Here is a tiny trained network, its code and every weight. The questions are about switching its units off for an input and a class, where a switched-off unit gives its printed mean instead of its output.

import numpy as np


def w(rows, s, z=0):
    codes = np.array(rows[::2]) - 128.0
    scale = np.full(codes.shape[1], s)
    scale[-1] = z or s
    return codes * scale


def f(y):
    return np.maximum(y, 0)


def log_softmax(a):
    a = a - a.max(-1, keepdims=True)
    return a - np.log(np.exp(a).sum(-1, keepdims=True))


def net(x, mask):
    res = np.array(x, float).reshape(1, 2) / 4 @ E
    y = f(res @ A[0][:, :-1].T + A[0][:, -1])
    res = res + np.where(mask, y, B[0][:, -1]) @ B[0][:, :-1]
    return log_softmax(res[-1] @ U[:, :-1].T + U[:, -1])


A, B = {}, {}
E = w([
[142,103,246,93,174,86],'x0',
[165,35,110,145,22,119],'x1',
],0.014)
A[0] = w([
[95,200,106,137,80,201,94],'neuron 0',
[54,183,166,139,131,176,89],'neuron 1',
[126,115,127,129,136,142,122],'neuron 2',
[155,136,31,197,168,177,94],'neuron 3',
[90,1,104,81,66,177,107],'neuron 4',
[131,182,113,202,214,163,158],'neuron 5',
[163,92,179,160,169,92,167],'neuron 6',
[121,132,96,165,139,224,94],'neuron 7',
[140,151,62,169,95,175,134],'neuron 8',
[98,126,104,90,183,145,167],'neuron 9',
[77,148,108,114,73,148,110],'neuron 10',
[227,60,131,162,73,68,73],'neuron 11',
[176,103,209,95,145,61,76],'neuron 12',
[137,107,183,189,171,119,89],'neuron 13',
[76,224,118,102,164,102,85],'neuron 14',
[183,89,143,163,54,172,134],'neuron 15',
[73,201,141,137,182,148,99],'neuron 16',
[59,132,87,217,77,172,74],'neuron 17',
[185,160,162,161,122,139,252],'neuron 18',
[101,128,90,196,136,205,103],'neuron 19',
],0.012,0.016)
B[0] = w([
[101,153,147,91,119,143,175],'neuron 0',
[180,80,186,112,202,181,159],'neuron 1',
[107,137,115,113,150,115,128],'neuron 2',
[108,158,156,95,110,115,193],'neuron 3',
[163,100,141,112,140,171,208],'neuron 4',
[165,116,162,160,96,169,215],'neuron 5',
[98,194,98,141,59,98,197],'neuron 6',
[98,162,167,86,124,130,164],'neuron 7',
[100,163,114,119,85,113,211],'neuron 8',
[168,81,135,165,90,173,187],'neuron 9',
[120,148,158,110,85,131,159],'neuron 10',
[155,99,204,103,200,190,195],'neuron 11',
[92,190,201,65,112,97,186],'neuron 12',
[84,174,141,50,148,123,150],'neuron 13',
[172,100,152,111,152,157,187],'neuron 14',
[183,108,166,142,125,176,207],'neuron 15',
[156,89,188,129,167,157,193],'neuron 16',
[119,133,136,99,146,144,183],'neuron 17',
[128,139,66,166,2,131,250],'neuron 18',
[89,162,131,111,141,126,175],'neuron 19',
],0.013,0.016)
U = w([
[193,82,167,144,157,176,68],'0',
[64,192,158,78,132,129,75],'1',
[143,124,84,252,92,140,255],'2',
[121,120,87,166,187,85,103],'3',
],0.016,0.009)

Each question gives the input, the list of numbers given to net, and the class t.
The units are the neurons (one row each of A and B). Each row of codes is followed by its name. A weight is (code - 128) times the scale printed after its matrix; where a second scale follows, it is the last column's (A, B and U).
mask holds one flag per neuron, in row order. A switched-off neuron (its flag False) gives its mean, the last column of its row in B, instead of its output. The means were averaged over made-up inputs and are rounded, as every weight is.
A unit's drop is (log p(t) with every unit on - log p(t) with that unit switched off) / (log p(t) with every unit on - log p(t) with every unit switched off).
The circuit of an input: a set's keep is (log p(t) with only the set's units on - log p(t) with every unit switched off) / (log p(t) with every unit on - log p(t) with every unit switched off). Starting from the 12 units with the biggest drops (on a tie, the unit counted first), units are removed one at a time, each time the one whose removal leaves the highest keep (on an exact tie, the one counted first), for as long as the keep stays at least 0.8.
circuit, biggest first: the units of the circuit, biggest drop first
unit that matters most: the unit with the biggest drop
k most important neurons: the k neurons with the biggest drops, biggest first
drop of u: that unit's drop, to one decimal
input [-3,3], class 2: unit that matters most : neuron 12
input [-2,-3], class 2: circuit, biggest first : (neuron 11; neuron 12)
input [-5,6], class 0: 2 most important neurons : (neuron 15; neuron 4)
input [-3,-1], class 2: circuit, biggest first : (neuron 12; neuron 11)
input [-8,-8], class 0: 4 most important neurons : (neuron 5; neuron 16; neuron 14; neuron 1)
input [-3,-3], class 2: circuit, biggest first : (neuron 11; neuron 12)
input [-3,1], class 2: 3 most important neurons : (neuron 12; neuron 11; neuron 13)
input [4,-1], class 1: drop of neuron 13 : 0.1
input [-6,5], class 1: drop of neuron 8 : 0.5
input [-8,1], class 1: drop of neuron 10 : 0.0
input [-6,7], class 0: drop of neuron 15 : 0.7
